Below is a small trained network, with its code and all its weights. Each question gives an input and a class and asks what happens when units are switched off, that is, made to give their printed mean instead of their output.

import numpy as np


def w(rows, s, z=0):
    codes = np.array(rows[::2]) - 128.0
    scale = np.full(codes.shape[1], s)
    scale[-1] = z or s
    return codes * scale


def f(y):
    return y / 2 * (1 + np.tanh(0.7978845608 * (y + 0.044715 * y**3)))


def log_softmax(a):
    a = a - a.max(-1, keepdims=True)
    return a - np.log(np.exp(a).sum(-1, keepdims=True))


def net(x, mask):
    res = np.array(x, float).reshape(1, 2) / 4 @ E
    y = f(res @ A[0][:, :-1].T + A[0][:, -1])
    res = res + np.where(mask, y, B[0][:, -1]) @ B[0][:, :-1]
    return log_softmax(res[-1] @ U[:, :-1].T + U[:, -1])


A, B = {}, {}
E = w([
[141,234,83,244,105,208,42,196],'x0',
[226,208,4,153,187,134,221,227],'x1',
],0.013)
A[0] = w([
[110,159,144,188,108,190,125,136,124],'N1',
[125,153,123,129,133,192,66,161,88],'N2',
[210,139,146,131,164,177,220,169,162],'N3',
[59,94,189,147,37,155,68,169,86],'N4',
[235,127,144,169,198,175,161,152,107],'N5',
[244,147,204,190,131,116,32,153,93],'N6',
[187,60,149,79,99,75,123,132,100],'N7',
[105,232,107,171,115,138,75,174,212],'N8',
[46,46,143,136,11,78,95,109,163],'N9',
[182,138,42,128,158,100,141,121,83],'N10',
[118,36,101,59,156,144,121,114,228],'N11',
[46,105,131,116,63,148,96,103,77],'N12',
[207,80,107,95,168,68,173,97,96],'N13',
[117,106,156,75,91,122,37,164,164],'N14',
[205,129,149,187,106,188,90,111,99],'N15',
[167,147,114,126,100,122,139,109,253],'N16',
[82,82,173,105,166,106,197,159,95],'N17',
[110,86,113,17,95,93,157,119,134],'N18',
[145,113,198,112,180,124,188,130,116],'N19',
[207,123,115,153,195,115,174,146,86],'N20',
[80,157,226,128,128,151,101,89,129],'N21',
[116,107,122,214,25,255,65,129,204],'N22',
[163,70,146,98,164,49,132,141,81],'N23',
[122,134,110,182,177,160,220,185,112],'N24',
[102,191,152,74,102,65,243,101,210],'N25',
[136,121,131,219,147,183,110,129,83],'N26',
],0.0083,0.011)
B[0] = w([
[96,126,152,115,182,140,139,154,177],'N1',
[108,180,205,115,172,92,100,176,166],'N2',
[151,84,85,70,108,146,147,115,214],'N3',
[163,115,103,71,102,97,138,170,190],'N4',
[125,117,127,84,113,139,151,155,187],'N5',
[87,144,170,99,164,123,113,178,169],'N6',
[110,155,145,126,136,133,114,170,178],'N7',
[117,104,131,144,158,159,147,107,251],'N8',
[141,100,85,96,125,142,181,136,239],'N9',
[153,152,122,54,110,85,69,190,176],'N10',
[134,123,97,158,158,177,159,140,231],'N11',
[175,158,140,54,92,34,67,185,174],'N12',
[103,145,153,99,163,141,123,170,189],'N13',
[159,121,84,116,64,127,156,101,185],'N14',
[117,169,159,120,181,128,58,175,165],'N15',
[134,46,66,149,137,191,249,30,208],'N16',
[98,135,162,120,160,117,113,180,178],'N17',
[73,134,176,153,126,146,131,152,214],'N18',
[115,153,153,137,167,115,101,150,168],'N19',
[133,140,104,44,83,72,67,173,179],'N20',
[189,92,88,89,106,120,140,149,194],'N21',
[93,99,123,142,134,187,147,155,245],'N22',
[77,189,181,119,141,100,42,213,172],'N23',
[160,136,111,112,108,98,132,144,193],'N24',
[116,97,124,164,164,173,133,116,224],'N25',
[129,160,153,128,174,92,73,189,164],'N26',
],0.011,0.016)
U = w([
[197,106,101,64,67,82,124,167,76],'0',
[35,132,226,168,203,143,113,184,65],'1',
[128,67,81,222,122,203,180,53,254],'2',
[139,196,169,136,94,74,102,84,89],'3',
[154,151,133,156,81,8,44,127,95],'4',
[161,168,168,145,82,77,63,65,93],'5',
[131,157,143,194,64,49,74,153,89],'6',
],0.012,0.0082)

Each question gives the input, the list of numbers given to net, and the class t.
The units are the neurons (one row each of A and B). Each row of codes is followed by its name. A weight is (code - 128) times the scale printed after its matrix; where a second scale follows, it is the last column's (A, B and U).
mask holds one flag per neuron, in row order. A switched-off neuron (its flag False) gives its mean, the last column of its row in B, instead of its output. The means were averaged over made-up inputs and are rounded, as every weight is.
A unit's drop is (log p(t) with every unit on - log p(t) with that unit switched off) / (log p(t) with every unit on - log p(t) with every unit switched off).
The circuit of an input: a set's keep is (log p(t) with only the set's units on - log p(t) with every unit switched off) / (log p(t) with every unit on - log p(t) with every unit switched off). Starting from the 12 units with the biggest drops (on a tie, the unit counted first), units are removed one at a time, each time the one whose removal leaves the highest keep (on an exact tie, the one counted first), for as long as the keep stays at least 0.8.
circuit, biggest first: the units of the circuit, biggest drop first
top k neurons: the k neurons with the biggest drops, biggest first
drop when u is switched off: that unit's drop, to one decimal
input [3,-4], class 0: circuit, biggest first	[N4]
input [3,1], class 2: circuit, biggest first	[N23 N12]
input [-2,-4], class 0: top 3 neurons	[N12 N8 N16]
input [-3,-3], class 2: top 2 neurons	[N20 N10]
input [-8,-8], class 0: top 4 neurons	[N21 N9 N12 N14]
input [-4,-1], class 1: top 3 neurons	[N3 N23 N18]
input [6,5], class 1: top 2 neurons	[N8 N2]
input [-7,-7], class 0: top 2 neurons	[N21 N9]
input [-6,-6], class 0: top 4 neurons	[N21 N9 N12 N14]
input [-3,-4], class 0: top 2 neurons	[N12 N8]
input [-4,1], class 1: drop when N14 is switched off	0.1
input [-1,3], class 2: drop when N12 is switched off	0.2
input [-8,-2], class 1: drop when N23 is switched off	0.0
